The symbols move the states like this.
η: Z87->Z205, Z539->Z131, Z183->Z33, Z205->Z724, Z923->Z468, Z169->Z928, Z265->Z513, Z839->Z176, Z28->Z304, Z234->Z699, Z798->Z965, Z952->Z702, Z662->Z652, Z290->Z313, Z783->Z71, Z395->Z106, Z857->Z234, Z204->Z228, Z903->Z297, Z231->Z87, Z130->Z395, Z350->Z28, Z992->Z857, Z98->Z903, Z702->Z130, Z468->Z355, Z131->Z189, Z174->Z59, Z357->Z322, Z228->Z183, Z102->Z231, Z705->Z290, Z181->Z102, Z557->Z588, Z442->Z557, Z71->Z204, Z977->Z169, Z699->Z174, Z355->Z442, Z189->Z98, Z155->Z265, Z965->Z839, Z513->Z977, Z176->Z77, Z322->Z350, Z313->Z110, Z77->Z554, Z106->Z995, Z110->Z662, Z304->Z124
π: Z87->Z98, Z539->Z181, Z183->Z304, Z652->Z928, Z205->Z903, Z923->Z952, Z169->Z662, Z265->Z290, Z839->Z234, Z28->Z228, Z234->Z839, Z928->Z652, Z798->Z992, Z952->Z923, Z662->Z169, Z124->Z33, Z290->Z265, Z783->Z357, Z395->Z442, Z857->Z965, Z297->Z724, Z204->Z350, Z903->Z205, Z231->Z189, Z130->Z355, Z350->Z204, Z992->Z798, Z724->Z297, Z33->Z124, Z98->Z87, Z702->Z468, Z468->Z702, Z131->Z102, Z174->Z77, Z357->Z783, Z228->Z28, Z102->Z131, Z705->Z155, Z181->Z539, Z557->Z106, Z442->Z395, Z71->Z322, Z995->Z588, Z977->Z110, Z699->Z176, Z554->Z59, Z355->Z130, Z189->Z231, Z155->Z705, Z965->Z857, Z513->Z313, Z176->Z699, Z59->Z554, Z588->Z995, Z322->Z71, Z313->Z513, Z77->Z174, Z106->Z557, Z110->Z977, Z304->Z183
φ: Z87->Z231, Z183->Z228, Z652->Z662, Z205->Z87, Z169->Z977, Z265->Z155, Z839->Z965, Z28->Z350, Z234->Z857, Z928->Z169, Z662->Z110, Z124->Z304, Z290->Z705, Z395->Z130, Z857->Z992, Z297->Z903, Z204->Z71, Z903->Z98, Z231->Z102, Z130->Z702, Z350->Z322, Z724->Z205, Z33->Z183, Z98->Z189, Z702->Z952, Z468->Z923, Z131->Z539, Z174->Z699, Z228->Z204, Z102->Z181, Z557->Z442, Z442->Z355, Z71->Z783, Z995->Z106, Z977->Z513, Z699->Z234, Z554->Z77, Z355->Z468, Z189->Z131, Z965->Z798, Z513->Z265, Z176->Z839, Z59->Z174, Z588->Z557, Z322->Z357, Z313->Z290, Z77->Z176, Z106->Z395, Z110->Z313, Z304->Z28
θ: Z87->Z110, Z539->Z155, Z652->Z33, Z205->Z662, Z923->Z181, Z169->Z304, Z265->Z322, Z839->Z355, Z234->Z130, Z928->Z124, Z798->Z923, Z952->Z539, Z662->Z183, Z290->Z71, Z395->Z98, Z857->Z702, Z297->Z928, Z903->Z169, Z231->Z313, Z130->Z189, Z992->Z952, Z724->Z652, Z98->Z977, Z702->Z131, Z468->Z102, Z131->Z265, Z174->Z106, Z102->Z290, Z705->Z783, Z181->Z705, Z557->Z205, Z442->Z87, Z995->Z297, Z977->Z28, Z699->Z395, Z554->Z588, Z355->Z231, Z189->Z513, Z155->Z357, Z965->Z468, Z513->Z350, Z176->Z442, Z59->Z995, Z588->Z724, Z313->Z204, Z77->Z557, Z106->Z903, Z110->Z228
ρ: Z87->Z442, Z539->Z952, Z183->Z662, Z652->Z724, Z205->Z557, Z923->Z798, Z169->Z903, Z265->Z131, Z28->Z977, Z928->Z297, Z952->Z992, Z662->Z205, Z124->Z928, Z290->Z102, Z783->Z705, Z395->Z699, Z297->Z995, Z204->Z313, Z903->Z106, Z231->Z355, Z130->Z234, Z350->Z513, Z724->Z588, Z33->Z652, Z98->Z395, Z702->Z857, Z468->Z965, Z131->Z702, Z357->Z155, Z228->Z110, Z102->Z468, Z705->Z181, Z181->Z923, Z557->Z77, Z442->Z176, Z71->Z290, Z995->Z59, Z977->Z98, Z355->Z839, Z189->Z130, Z155->Z539, Z513->Z189, Z588->Z554, Z322->Z265, Z313->Z231, Z106->Z174, Z110->Z87, Z304->Z169

In the rows, 65 stands for zero.

The rows follow the links: the fewer symbols apart two states are, the more alike their rows tend to be.

Row, then state:
[  65   44   67   35   38   56   68   43   54   80   65   68   72   66   82   57   80   83   97   38   48   60   76   68   54   61   73   60   20   91   47   66   65   32   68   91   54   57   71   80   58   63   86   63   85   73   85   17   95   63   70   56   62   68   33   89   88   78   39]; state Z297
[  66   40   87   48   74   34   71   57   61   69   63   64   63   48   50   43   62   71   80   65   46   56   72   48   43   91   66   87   59   98   65   49   68   68   62   74   56  107   55   91   90   79   87   36   96   89   56   29   50   39   54   46   88   52   31   80   73   61   32]; state Z28
[  68   57   82   68   74   55   75   93   63   73   74   48   71   70   58   57   23   92   31   90   42   49   32   50   70   85   85   55   91   95   79   43   65   67   29   59   78   85   49   49  100   62   60   79   92   60   58   55   67   48  104   63   62   53   58   70   46   60   46]; state Z183
[  58   76   27   78   50   95   59   83   74   74   56   72   69   76   63   77   53   76   51   68   66   61   50   67   87   35   86   25   62   37   67   67   58   60   55   67   72   22   77   24   47   38   50   94   54   47   90  101   88   94   78   84   33   65   67   72   66   79   70]; state Z77
[  63   86   70   43   63   66   51   31   65   41   58   68   57   64   75   73   97   39   94   36   88   78   94   81   61   56   35   85   49   64   55   74   55   74  102   58   47   67   63   97   38   68   57   36   57   65   53   74   52   49   19   69   84   87   71   53   73   67   88]; state Z952
[  65   78   53   52   65   78   44   39   66   48   59   76   55   64   75   75  101   32   96   41   90   88  102   82   63   53   40   75   36   40   52   84   61   71   97   62   59   44   80   83   22   71   67   44   44   69   62   77   63   79   24   69   69   81   77   60   77   65   85]; state Z992
[  55   61   60   83   42   74   89   90   63   90   67   66   75   78   69   63   37   96   33   76   48   44   28   64   78   56   93   41   85   66   63   67   75   43   46   62   72   50   62   36   86   46   54  107   58   45   85   63   89   74  119   69   44   68   73   64   58   71   64]; state Z205
[  64   63   33   44   44   80   48   47   67   65   54   68   65   69   75   65   91   68   96   36   66   65   89   74   69   39   73   43   11   65   58   67   54   48   73   91   60   27   81   63   28   52   79   58   74   67   86   58   94   76   47   68   51   66   37   91   90   84   48]; state Z59
[  68  102   69   75   71   81   59   71   73   49   67   56   66   82   78   83   61   54   44   71   88   70   53   82   84   57   44   66   93   53   71   75   56   80   72   33   69   56   59   57   61   55   26   79   46   39   50  106   53   65   68   83   59   91  110   33   51   64  108]; state Z923
[  57   43   72   50   50   49   77   31   61   74   57   82   63   43   56   56  101   54  106   40   66   68   87   60   37   66   64   95   52   51   38   81   85   51   94   81   41   83   67   91   63   67   86   44   49   91   71   31   53   63   42   50   88   74   49   64   88   58   70]; state Z189
[  64   60   86   82   80   52   76   98   65   72   75   52   68   62   50   57   31   86   25   92   48   53   30   46   65   85   80   67  102   90   78   47   69   75   35   54   75   92   47   52  107   70   58   83   86   64   53   65   52   52   98   66   68   51   66   57   44   55   57]; state Z228
[  54   58   63   94   46   72   89   90   64   93   69   72   71   71   58   66   38   87   33   82   58   47   24   65   73   60   90   58  102   51   66   74   81   56   44   56   64   57   55   34   90   46   49  109   46   51   82   76   70   83  110   71   50   63   83   57   54   62   84]; state Z87

Each walk starts at a row. The symbols on each line, taken left to right, move it on to the next state.
Each answer is a row, close to the row of the state it stands for.
new walk
[  63   97   51   82   68   88   56   67   74   55   62   67   57   82   79   86   69   46   50   65   94   78   71   77   83   47   48   55   83   31   66   83   63   76   73   44   71   38   71   52   40   60   43   77   33   43   56  106   61   88   66   80   52   78  107   44   51   62  104]
θ η ρ θ π ρ
[  63   70   43   58   61   74   49   32   70   50   54   79   56   59   64   72  100   39   96   43   90   80   99   76   59   45   46   71   40   36   53   82   66   68   98   72   56   46   78   75   28   63   71   42   37   72   69   80   57   84   18   69   71   72   68   64   86   70   80]
φ π η π π
[  61   90   42   86   64   92   59   73   73   55   56   69   62   75   63   83   66   48   46   72   88   75   62   77   76   39   58   50   82   21   68   82   71   77   70   48   71   33   75   42   45   55   41   78   30   52   64  113   64   97   57   83   46   73  100   49   56   65  100]
new walk
[  57   80   32   88   60   94   60   74   74   64   57   69   66   73   58   81   61   61   49   72   82   67   50   73   76   37   75   48   78   19   67   76   67   78   64   56   69   28   71   31   48   48   49   82   30   47   76  116   66   97   58   81   43   65   85   53   64   68   90]
θ π φ η ρ
[  57   66   34   57   54   76   55   38   71   54   49   79   60   57   51   67  105   46   98   42   82   77   91   72   55   40   58   67   35   28   52   79   67   65   92   81   59   43   81   70   30   60   74   41   39   80   77   78   65   84   16   70   63   67   52   68   91   72   68]
θ η η θ φ θ ρ
[  55   31   69   44   40   47   79   33   57   82   60   78   63   45   53   50   96   68  103   37   60   61   79   63   39   59   70   84   38   59   37   75   80   41   85   91   42   80   67   81   64   62   89   50   61   95   87   27   69   60   45   55   81   63   38   74   95   68   54]
new walk
[  64   45   81   42   69   41   68   58   60   67   67   65   70   55   58   47   61   82   79   63   42   57   65   49   48   86   75   76   49  107   71   45   59   58   61   81   61   93   54   87   84   76   87   45  105   87   62   22   65   34   61   45   80   52   26   87   75   66   28]
π ρ φ π φ ρ η η
[  58   37   61   41   40   55   75   39   58   86   61   76   66   56   65   50   87   80  102   39   48   56   73   65   47   62   75   68   27   80   45   69   74   33   77   96   50   64   71   77   58   61   88   58   79   82   85   18   86   59   62   51   70   66   27   88   95   76   42]
η θ π θ π
[  70   47   81   35   67   42   65   59   59   69   74   56   71   63   70   50   57   79   77   62   39   61   71   57   56   83   68   71   46  116   65   42   54   52   55   83   66   88   58   86   77   79   85   51  115   74   64   22   74   36   70   54   77   59   30   87   72   69   22]
new walk
[  60   57   26   50   47   79   53   41   67   61   53   77   67   64   64   67   95   63   97   40   65   70   85   70   62   36   75   45   14   50   54   64   59   52   79   91   54   32   78   60   28   53   79   53   64   75   94   63   87   79   31   69   54   64   38   89   93   85   50]
π π φ π η π η π
[  58   83   30   72   49   93   60   81   73   69   59   63   66   86   78   76   55   79   50   65   68   66   51   76   90   39   78   28   54   50   72   64   57   59   52   69   77   15   74   30   44   40   54   93   60   40   88   90   98   88   85   82   31   70   66   78   63   83   61]
π θ θ θ φ φ φ φ ρ
[  65   52   85   55   56   48   69   30   60   60   63   77   59   48   68   60  104   41   94   39   75   72   94   73   43   68   43  103   54   55   39   86   75   55   98   69   42   82   67  100   60   76   83   43   43   83   63   35   47   60   38   51   89   77   69   57   80   53   81]
new walk
[  62   68   61   72   39   73   79   84   60   92   73   59   75   84   88   67   37   94   39   72   49   49   39   69   84   58   86   36   69   77   67   59   64   40   38   67   72   45   68   37   80   50   55  110   72   41   84   55   98   77  123   72   37   72   66   72   57   77   62]
π φ φ π φ
[  53   69   68   94   57   70   84   86   65   84   66   67   69   70   63   66   48   74   29   82   68   56   29   65   70   63   77   70  111   37   59   83   83   59   53   48   58   65   58   46   88   54   49  100   29   52   67   78   56   82   99   68   58   71  101   38   49   56   96]
π φ θ φ π ρ π
[  66   65   91   48   61   54   60   32   60   60   72   73   58   63   83   68   95   41   97   41   79   77  100   78   52   75   36   94   55   64   46   91   73   57   95   65   49   81   67  102   51   78   78   47   47   78   50   38   52   59   50   52   86   83   83   50   68   51   86]
new walk
[  59   73   58   45   58   61   56   28   70   46   57   74   62   48   57   68  101   44   93   37   89   76   86   76   53   57   43   86   44   55   48   73   58   77  105   65   42   68   65   86   47   63   62   27   56   71   64   71   47   48    6   70   85   82   59   55   83   70   84]
π φ π η ρ π θ
[  58   96   56   84   67   78   66   78   71   56   63   58   64   73   62   79   57   63   37   71   87   68   40   71   80   52   55   66  100   44   70   71   56   82   75   36   64   55   57   48   70   54   27   74   39   36   60  115   53   64   63   85   58   83   92   36   49   70  108]
ρ η θ ρ θ ρ θ η ρ
[  59   79   24   84   55   93   63   81   75   69   57   71   68   72   56   78   61   72   50   67   74   67   47   68   81   32   80   37   70   27   70   75   69   67   61   62   71   25   74   25   49   43   47   86   42   51   83  108   77   95   70   86   40   63   75   59   65   73   78]
new walk
[  52   67   50   44   52   61   57   31   67   55   53   73   66   48   49   62   99   57   96   31   81   66   75   68   47   48   60   81   39   57   53   67   61   72   93   78   42   65   65   81   46   60   66   24   59   73   74   74   53   51    3   72   81   77   40   65   93   78   75]
φ π η η φ
[  52   88   44   79   58   83   74   81   72   66   59   62   70   70   52   70   52   73   30   70   82   57   28   66   83   44   76   57   99   38   72   64   64   83   64   45   58   51   54   33   70   39   27   77   45   41   70  117   52   69   63   88   50   79   80   41   62   73   98]
π θ ρ θ φ η η ρ
[  52   60   42   36   42   64   62   35   66   59   46   73   67   51   45   53   96   67   95   32   71   63   71   66   56   41   70   72   32   63   52   60   56   64   88   84   46   59   65   75   44   54   72   29   73   80   87   71   65   51   10   72   69   68   22   74   98   90   59]
new walk
[  59   79   83   92   60   68   84   78   68   74   72   71   63   67   70   74   51   58   32   77   75   65   42   71   70   69   59   82  112   43   62   84   81   63   64   43   59   64   58   54   78   59   47   95   27   50   56   80   50   78   95   70   59   76  112   32   44   47  107]
π π φ η φ
[  63   88   84   87   65   72   74   73   63   69   71   62   64   76   86   79   55   52   42   77   80   64   58   81   71   75   47   77  100   49   62   89   75   69   67   35   62   68   56   64   73   67   44   94   37   44   48   76   53   74   97   68   65   79  121   35   43   45  110]
π ρ η η η η
[  54   56   40   31   39   65   56   45   62   68   59   70   71   59   56   52   90   78   95   34   62   60   67   65   59   46   73   57   25   79   52   56   51   56   82   87   46   52   66   66   43   52   73   41   86   70   88   57   85   52   32   74   63   71   19   87   97   94   47]
